Here is a tiny trained network, its code and every weight. The questions are about switching its units off for an input and a target symbol, where a switched-off unit gives its printed mean instead of its output.

import numpy as np


def w(rows, s, z=0):
    codes = np.array(rows[::2]) - 128.0
    scale = np.full(codes.shape[1], s)
    scale[-1] = z or s
    return codes * scale


def f(y):
    return y / 2 * (1 + np.tanh(0.7978845608 * (y + 0.044715 * y**3)))


def softmax(a):
    e = np.exp(a - a.max(-1, keepdims=True))
    return e / e.sum(-1, keepdims=True)


def log_softmax(a):
    a = a - a.max(-1, keepdims=True)
    return a - np.log(np.exp(a).sum(-1, keepdims=True))


def net(x, mask):
    ids = ['ΠΣΦΨαδεηλμτω'.index(c) for c in x.split()]
    T = len(ids)
    res = E[ids] + P[:T]
    q, k, v = (res @ M[0].T for M in (Q, K, V))
    z = softmax(np.where(np.tri(T) > 0, q @ k.T / 3**0.5, -1e9)) @ v
    res = res + np.where(mask[0], z, O[0][:, -1]) @ O[0][:, :-1]
    y = f(res @ A[0][:, :-1].T + A[0][:, -1])
    res = res + np.where(mask[1:13], y, B[0][:, -1]) @ B[0][:, :-1]
    return log_softmax(res[-1] @ U[:, :-1].T + U[:, -1])


Q, K, V, O, A, B = {}, {}, {}, {}, {}, {}
E = w([
[104,128,54,98,171],'Π',
[95,101,101,59,108],'Σ',
[140,209,67,155,199],'Φ',
[134,135,107,169,127],'Ψ',
[125,155,27,124,68],'α',
[211,128,111,126,97],'δ',
[125,157,137,101,82],'ε',
[99,132,177,208,85],'η',
[2,208,187,136,127],'λ',
[188,135,54,145,178],'μ',
[166,125,150,147,143],'τ',
[105,140,140,152,162],'ω',
],0.023)
P = w([
[91,46,94,123,176],'0',
[159,164,188,156,103],'1',
[101,39,69,102,181],'2',
[180,209,163,162,115],'3',
[98,41,55,86,185],'4',
[183,234,159,164,111],'5',
[97,39,52,75,181],'6',
[195,253,149,151,91],'7',
[104,43,50,85,190],'8',
[218,241,149,163,109],'9',
],0.0078)
Q[0] = w([
[203,211,107,110,52],'head 0',
[211,133,42,2,187],'head 0',
[142,11,199,84,70],'head 0',
],0.0067)
K[0] = w([
[74,177,81,53,2],'head 0',
[208,139,102,107,192],'head 0',
[151,58,201,160,87],'head 0',
],0.0077)
V[0] = w([
[3,28,70,88,38],'head 0',
[172,111,30,19,213],'head 0',
[155,175,83,215,89],'head 0',
],0.0051)
O[0] = w([
[115,119,83,125,115,108],'head 0',
[155,132,71,108,189,252],'head 0',
[59,51,83,225,1,179],'head 0',
],0.011,0.0027)
A[0] = w([
[68,101,148,20,52,227],'neuron 0',
[130,144,211,171,81,116],'neuron 1',
[210,118,96,114,105,130],'neuron 2',
[199,214,113,200,116,93],'neuron 3',
[167,17,66,23,105,23],'neuron 4',
[208,173,143,217,120,2],'neuron 5',
[18,112,51,127,202,159],'neuron 6',
[198,77,92,129,164,65],'neuron 7',
[78,2,145,113,191,77],'neuron 8',
[114,82,19,192,210,54],'neuron 9',
[162,171,219,132,106,117],'neuron 10',
[159,32,113,78,191,69],'neuron 11',
],0.0095,0.0049)
B[0] = w([
[132,140,89,167,255,218],'neuron 0',
[128,56,149,73,105,175],'neuron 1',
[106,169,100,145,136,185],'neuron 2',
[29,144,103,76,120,215],'neuron 3',
[67,217,128,157,58,210],'neuron 4',
[70,192,211,85,116,176],'neuron 5',
[189,220,223,127,59,253],'neuron 6',
[106,105,17,146,54,182],'neuron 7',
[73,42,200,64,167,170],'neuron 8',
[169,93,184,58,66,250],'neuron 9',
[136,81,49,53,133,166],'neuron 10',
[80,17,57,150,123,191],'neuron 11',
],0.0078,0.0069)
U = w([
[104,119,170,65,58,59],'Π',
[30,89,93,16,164,22],'Σ',
[252,187,132,65,137,115],'Φ',
[200,120,168,180,80,193],'Ψ',
[161,169,136,160,42,20],'α',
[107,145,64,240,81,164],'δ',
[187,197,40,129,231,253],'ε',
[106,97,143,241,86,147],'η',
[100,202,171,129,109,74],'λ',
[165,90,72,102,81,50],'μ',
[181,2,79,89,204,223],'τ',
[194,96,233,53,160,145],'ω',
],0.0093,0.0061)

Each question gives the input, a string of symbols that net reads in full, and the target symbol t.
The units are the heads (3 rows each of Q, K, V and O) and the neurons (one row each of A and B). Each row of codes is followed by its name. A weight is (code - 128) times the scale printed after its matrix; where a second scale follows, it is the last column's (O, A, B and U).
mask holds one flag per unit, heads first, then neurons. A switched-off unit (its flag False) gives its mean, the last column of its rows in O or B, instead of its output. The means were averaged over made-up inputs and are rounded, as every weight is.
A unit's drop is (log p(t) with every unit on - log p(t) with that unit switched off) / (log p(t) with every unit on - log p(t) with every unit switched off).
The circuit of an input: a set's keep is (log p(t) with only the set's units on - log p(t) with every unit switched off) / (log p(t) with every unit on - log p(t) with every unit switched off). Starting from the 12 units with the biggest drops (on a tie, the unit counted first), units are removed one at a time, each time the one whose removal leaves the highest keep (on an exact tie, the one counted first), for as long as the keep stays at least 0.8.
units of the circuit, in order: the units of the circuit, biggest drop first
k most important neurons: the k neurons with the biggest drops, biggest first
drop when u is switched off: that unit's drop, to one decimal
input Σ Π μ τ τ Σ τ μ τ Φ, target λ: units of the circuit, in order	neuron 5; neuron 3; head 0
input Σ λ τ τ ε μ Σ Ψ, target ε: units of the circuit, in order	head 0; neuron 6
input τ Φ η μ η δ, target Π: units of the circuit, in order	neuron 5; neuron 3
input Π ε τ Σ Π Π, target Φ: units of the circuit, in order	neuron 6; neuron 9; head 0
input Σ τ Σ δ, target ε: units of the circuit, in order	head 0; neuron 9
input Σ Σ τ η, target Π: units of the circuit, in order	neuron 1; head 0; neuron 10
input λ ω α τ ω ε τ Σ Σ δ, target ε: units of the circuit, in order	neuron 9; neuron 6
input λ τ ε Σ μ ε Π, target Π: 4 most important neurons	neuron 6; neuron 9; neuron 4; neuron 8
input λ Φ ε ε α, target α: units of the circuit, in order	neuron 6; neuron 9; neuron 4; head 0
input Σ τ ε τ, target ε: units of the circuit, in order	head 0; neuron 9
input τ η Σ Ψ, target ε: 3 most important neurons	neuron 6; neuron 4; neuron 9
input Π μ Ψ Π ω Σ Ψ τ τ τ, target ε: most important neuron	neuron 9
input τ ε μ Π τ τ Ψ λ, target Σ: 4 most important neurons	neuron 10; neuron 1; neuron 6; neuron 0
input Ψ ε τ τ Π, target Π: 3 most important neurons	neuron 6; neuron 9; neuron 4
input λ η η τ, target Π: most important neuron	neuron 0
input α Σ τ, target τ: 2 most important neurons	neuron 6; neuron 11
input δ Σ ω Ψ Σ Σ ω, target ω: 2 most important neurons	neuron 6; neuron 8
input ε Σ τ τ Σ λ ε, target ε: drop when neuron 9 is switched off	0.1
input Π ω Φ Σ ω, target ω: drop when neuron 6 is switched off	0.4
input τ μ α τ μ τ Ψ μ τ Π, target Φ: drop when neuron 6 is switched off	0.3
